62  -48  78
52  -65  -24
7  -47  -24
10  -12  52
-25  -33  7
46  -21  -84
->
-48  78  62
-65  -24  52
-47  -24  7
-12  52  10
-33  7  -25
-21  -84  46

-62  -87  -31  46  51  -22  -3  46  75  -72  -28  -68  -11  -30  -19
-3  -29  18  -8  4  -33  -28  -29  -9  23  25  -31  -45  21  -25
->
-30  -19  -62  -87  -31  46  51  -22  -3  46  75  -72  -28  -68  -11
21  -25  -3  -29  18  -8  4  -33  -28  -29  -9  23  25  -31  -45

-60  37  33  -58  -21  14
10  -10  11  -29  3  -18
90  -88  -71  -46  87  -103
-56  56  3  -25  -20  18
-22  34  12  -92  3  -28
24  -39  74  57  -7  -17
-1  8  -53  5  -9  33
-61  78  -18  -75  -14  -3
100  -91  -73  1  59  -65
-65  68  69  -37  -19  3
81  -71  -28  56  33  -16
->
-21  14  -60  37  33  -58
3  -18  10  -10  11  -29
87  -103  90  -88  -71  -46
-20  18  -56  56  3  -25
3  -28  -22  34  12  -92
-7  -17  24  -39  74  57
-9  33  -1  8  -53  5
-14  -3  -61  78  -18  -75
59  -65  100  -91  -73  1
-19  3  -65  68  69  -37
33  -16  81  -71  -28  56

-27  79  15  46  -8
-50  64  9  51  -55
-55  84  18  52  -25
-27  81  17  46  -10
-49  64  8  51  -54
-48  65  8  50  -55
-54  82  18  52  -29
->
46  -8  -27  79  15
51  -55  -50  64  9
52  -25  -55  84  18
46  -10  -27  81  17
51  -54  -49  64  8
50  -55  -48  65  8
52  -29  -54  82  18

-1  -43  26  68  42  16
-54  -58  40  -59  17  -18
-33  -59  -3  -40  25  -16
-26  -94  53  -77  41  1
-60  -71  50  -80  67  -54
-62  -65  105  -69  27  -68
->
42  16  -1  -43  26  68
17  -18  -54  -58  40  -59
25  -16  -33  -59  -3  -40
41  1  -26  -94  53  -77
67  -54  -60  -71  50  -80
27  -68  -62  -65  105  -69

-62  -57  -58  -66  -61  -51  -89  -90  -55  -57  -80  -61  -69  -61  -75
-31  -22  -23  -35  -24  -21  -42  -43  -26  -30  -35  -32  -36  -24  -36
83  89  90  92  84  75  95  98  78  76  95  78  97  82  93
-13  -6  -8  -17  -18  -15  -22  -19  -11  -2  -18  -6  -16  -20  -18
86  83  84  86  77  74  50  54  96  94  67  82  85  81  81
-82  -86  -82  -77  -82  -70  -78  -89  -81  -93  -90  -89  -84  -90  -89
->
-61  -75  -62  -57  -58  -66  -61  -51  -89  -90  -55  -57  -80  -61  -69
-24  -36  -31  -22  -23  -35  -24  -21  -42  -43  -26  -30  -35  -32  -36
82  93  83  89  90  92  84  75  95  98  78  76  95  78  97
-20  -18  -13  -6  -8  -17  -18  -15  -22  -19  -11  -2  -18  -6  -16
81  81  86  83  84  86  77  74  50  54  96  94  67  82  85
-90  -89  -82  -86  -82  -77  -82  -70  -78  -89  -81  -93  -90  -89  -84

-84  12  -87  50  26  -11  -72
-53  2  -51  24  11  -9  -55
-58  -5  -55  28  8  4  -54
48  7  51  -30  -4  4  48
-19  4  -27  28  3  -12  -28
23  -3  17  -5  2  -3  19
-46  8  -34  0  13  10  -47
-36  -11  -36  34  -5  -20  -20
->
-11  -72  -84  12  -87  50  26
-9  -55  -53  2  -51  24  11
4  -54  -58  -5  -55  28  8
4  48  48  7  51  -30  -4
-12  -28  -19  4  -27  28  3
-3  19  23  -3  17  -5  2
10  -47  -46  8  -34  0  13
-20  -20  -36  -11  -36  34  -5
---
43  41  -60
-42  -32  -44
-50  63  14
-23  -10  84
-16  1  -41
-34  1  -61
47  87  59
-28  -12  -12
-43  -105  -43
39  -29  88
49  26  -60
18  19  75
->
41  -60  43
-32  -44  -42
63  14  -50
-10  84  -23
1  -41  -16
1  -61  -34
87  59  47
-12  -12  -28
-105  -43  -43
-29  88  39
26  -60  49
19  75  18

26  -55  -71  -27  11  25  -38  -89  -13  31  33  -5  -43  -2
-22  -15  -61  -48  -1  -75  -20  -73  -37  -26  -42  -11  -36  -87
->
-43  -2  26  -55  -71  -27  11  25  -38  -89  -13  31  33  -5
-36  -87  -22  -15  -61  -48  -1  -75  -20  -73  -37  -26  -42  -11

75  -58  54  51  -43  -46
9  19  22  -10  0  -37
45  28  74  -36  -52  21
20  -50  67  -41  -25  48
85  -42  53  27  -33  -84
-23  20  -52  -1  55  -18
->
-43  -46  75  -58  54  51
0  -37  9  19  22  -10
-52  21  45  28  74  -36
-25  48  20  -50  67  -41
-33  -84  85  -42  53  27
55  -18  -23  20  -52  -1

89  -13  4  20  17  19  6  -22  16  -2  25  14  -6  -61  10
29  -7  22  -54  11  -21  13  -2  3  1  -68  6  -30  23  1
->
-61  10  89  -13  4  20  17  19  6  -22  16  -2  25  14  -6
23  1  29  -7  22  -54  11  -21  13  -2  3  1  -68  6  -30

83  79  100  -44  41
81  77  106  -44  44
81  79  103  -43  42
81  78  104  -44  43
79  75  106  -44  47
80  76  104  -44  45
81  77  107  -46  45
81  79  102  -43  42
->
-44  41  83  79  100
-44  44  81  77  106
-43  42  81  79  103
-44  43  81  78  104
-44  47  79  75  106
-44  45  80  76  104
-46  45  81  77  107
-43  42  81  79  102

13  7  32  22  14  -43
-10  -10  22  51  -25  -41
19  -14  82  40  28  -21
13  7  -55  -57  20  71
-37  -9  28  -33  -20  45
-59  20  31  23  -21  -28
88  -2  -16  21  55  -39
-65  -28  11  -52  -34  60
-58  -17  48  -18  -21  6
10  3  -6  -74  -36  30
-40  5  34  56  29  -43
-32  -25  -26  -2  -2  37
->
14  -43  13  7  32  22
-25  -41  -10  -10  22  51
28  -21  19  -14  82  40
20  71  13  7  -55  -57
-20  45  -37  -9  28  -33
-21  -28  -59  20  31  23
55  -39  88  -2  -16  21
-34  60  -65  -28  11  -52
-21  6  -58  -17  48  -18
-36  30  10  3  -6  -74
29  -43  -40  5  34  56
-2  37  -32  -25  -26  -2

-21  -8  12  28  -28  81  23  7  -37  19  -42  -27  12  35  -9  6
-8  -6  1  39  -6  78  25  -17  -50  13  -52  -12  -9  21  -24  -7
14  4  10  22  -16  -12  -19  52  -10  -15  -12  -19  11  40  43  -4
1  17  17  5  -29  -17  -22  46  0  1  -16  -14  5  45  39  10
6  18  18  6  -25  -17  -20  51  1  0  -13  -14  -8  43  37  6
->
-9  6  -21  -8  12  28  -28  81  23  7  -37  19  -42  -27  12  35
-24  -7  -8  -6  1  39  -6  78  25  -17  -50  13  -52  -12  -9  21
43  -4  14  4  10  22  -16  -12  -19  52  -10  -15  -12  -19  11  40
39  10  1  17  17  5  -29  -17  -22  46  0  1  -16  -14  5  45
37  6  6  18  18  6  -25  -17  -20  51  1  0  -13  -14  -8  43
